Below is a small trained network, with its code and all its weights. Each question gives an input and a class and asks what happens when units are switched off, that is, made to give their printed mean instead of their output.

import numpy as np


def w(rows, s, z=0):
    codes = np.array(rows[::2]) - 128.0
    scale = np.full(codes.shape[1], s)
    scale[-1] = z or s
    return codes * scale


def f(y):
    return np.maximum(y, 0)


def log_softmax(a):
    a = a - a.max(-1, keepdims=True)
    return a - np.log(np.exp(a).sum(-1, keepdims=True))


def net(x, mask):
    res = np.array(x, float).reshape(1, 4) / 4 @ E
    y = f(res @ A[0][:, :-1].T + A[0][:, -1])
    res = res + np.where(mask, y, B[0][:, -1]) @ B[0][:, :-1]
    return log_softmax(res[-1] @ U[:, :-1].T + U[:, -1])


A, B = {}, {}
E = w([
[225,57,79,171,83,77,47],'x0',
[157,110,195,186,179,254,71],'x1',
[77,132,183,67,13,156,44],'x2',
[127,133,115,123,134,131,117],'x3',
],0.0078)
A[0] = w([
[165,56,106,156,92,96,83,63],'neuron 0',
[178,66,69,183,77,117,80,54],'neuron 1',
[166,70,119,155,70,101,93,82],'neuron 2',
[120,127,105,98,113,92,134,65],'neuron 3',
[122,99,155,168,162,209,76,106],'neuron 4',
[81,114,147,86,71,161,61,14],'neuron 5',
[162,101,111,151,220,101,195,13],'neuron 6',
[110,115,176,60,69,130,76,2],'neuron 7',
[50,254,176,102,142,156,168,90],'neuron 8',
[113,145,101,96,92,66,154,78],'neuron 9',
[99,109,99,79,104,60,146,83],'neuron 10',
[150,109,173,180,132,206,84,195],'neuron 11',
[126,150,96,73,87,45,153,14],'neuron 12',
[83,127,185,71,48,141,86,7],'neuron 13',
[198,116,105,166,86,87,61,65],'neuron 14',
],0.0084,0.00079)
B[0] = w([
[78,181,138,172,46,121,158,220],'neuron 0',
[68,214,144,158,95,147,152,238],'neuron 1',
[81,148,118,148,64,126,130,215],'neuron 2',
[188,110,154,64,167,109,45,165],'neuron 3',
[207,138,213,61,161,169,104,232],'neuron 4',
[137,30,62,173,192,135,167,220],'neuron 5',
[120,40,62,177,184,116,237,224],'neuron 6',
[140,25,10,178,187,121,188,216],'neuron 7',
[32,231,146,176,2,92,192,255],'neuron 8',
[225,130,241,46,171,167,83,194],'neuron 9',
[186,112,217,42,184,149,47,196],'neuron 10',
[215,143,217,46,196,156,37,242],'neuron 11',
[239,117,223,54,189,168,87,209],'neuron 12',
[98,61,36,181,184,123,212,231],'neuron 13',
[17,238,142,192,61,138,141,231],'neuron 14',
],0.0055,0.007)
U = w([
[222,126,231,59,160,132,70,197],'0',
[62,235,143,155,58,116,151,5],'1',
[149,2,34,154,173,117,163,142],'2',
],0.0098,0.00032)

Each question gives the input, the list of numbers given to net, and the class t.
The units are the neurons (one row each of A and B). Each row of codes is followed by its name. A weight is (code - 128) times the scale printed after its matrix; where a second scale follows, it is the last column's (A, B and U).
mask holds one flag per neuron, in row order. A switched-off neuron (its flag False) gives its mean, the last column of its row in B, instead of its output. The means were averaged over made-up inputs and are rounded, as every weight is.
A unit's drop is (log p(t) with every unit on - log p(t) with that unit switched off) / (log p(t) with every unit on - log p(t) with every unit switched off).
The circuit of an input: a set's keep is (log p(t) with only the set's units on - log p(t) with every unit switched off) / (log p(t) with every unit on - log p(t) with every unit switched off). Starting from the 12 units with the biggest drops (on a tie, the unit counted first), units are removed one at a time, each time the one whose removal leaves the highest keep (on an exact tie, the one counted first), for as long as the keep stays at least 0.8.
units of the circuit, in order: the units of the circuit, biggest drop first
most important unit: the unit with the biggest drop
top k neurons: the k neurons with the biggest drops, biggest first
drop when u is switched off: that unit's drop, to one decimal
input [-7,7,8,-5], class 2: most important unit : neuron 13
input [-2,-3,4,-8], class 2: units of the circuit, in order : [neuron 13; neuron 7; neuron 14]
input [-5,-5,6,-1], class 2: units of the circuit, in order : [neuron 13; neuron 7]
input [7,4,-6,6], class 1: units of the circuit, in order : [neuron 14; neuron 1]
input [-7,-7,-5,-6], class 0: units of the circuit, in order : [neuron 12; neuron 9]
input [8,-1,7,-1], class 1: top 3 neurons : [neuron 14; neuron 1; neuron 0]
input [-3,5,8,8], class 2: units of the circuit, in order : [neuron 13; neuron 5]
input [-5,-7,6,-1], class 0: top 2 neurons : [neuron 12; neuron 9]
input [8,6,8,8], class 1: top 4 neurons : [neuron 14; neuron 1; neuron 0; neuron 2]
input [4,-5,2,-8], class 0: top 2 neurons : [neuron 12; neuron 8]
input [-3,-4,5,5], class 2: top 3 neurons : [neuron 13; neuron 7; neuron 11]
input [1,-8,-8,-1], class 0: top 3 neurons : [neuron 12; neuron 9; neuron 10]
input [5,-2,7,-4], class 2: top 2 neurons : [neuron 7; neuron 5]
input [4,-1,7,-4], class 2: units of the circuit, in order : [neuron 7]
input [7,3,-6,6], class 1: top 2 neurons : [neuron 14; neuron 1]
input [3,0,-2,1], class 1: top 3 neurons : [neuron 7; neuron 5; neuron 13]
input [-2,-2,0,-6], class 0: top 3 neurons : [neuron 14; neuron 1; neuron 0]
input [4,-7,-7,-4], class 0: top 3 neurons : [neuron 12; neuron 9; neuron 10]
input [-8,-8,-2,-6], class 0: drop when neuron 10 is switched off : 0.3
input [8,4,-1,-6], class 1: drop when neuron 14 is switched off : 0.1
input [-5,-6,-2,4], class 0: drop when neuron 14 is switched off : 0.1
input [4,-3,-1,4], class 1: most important unit : neuron 11
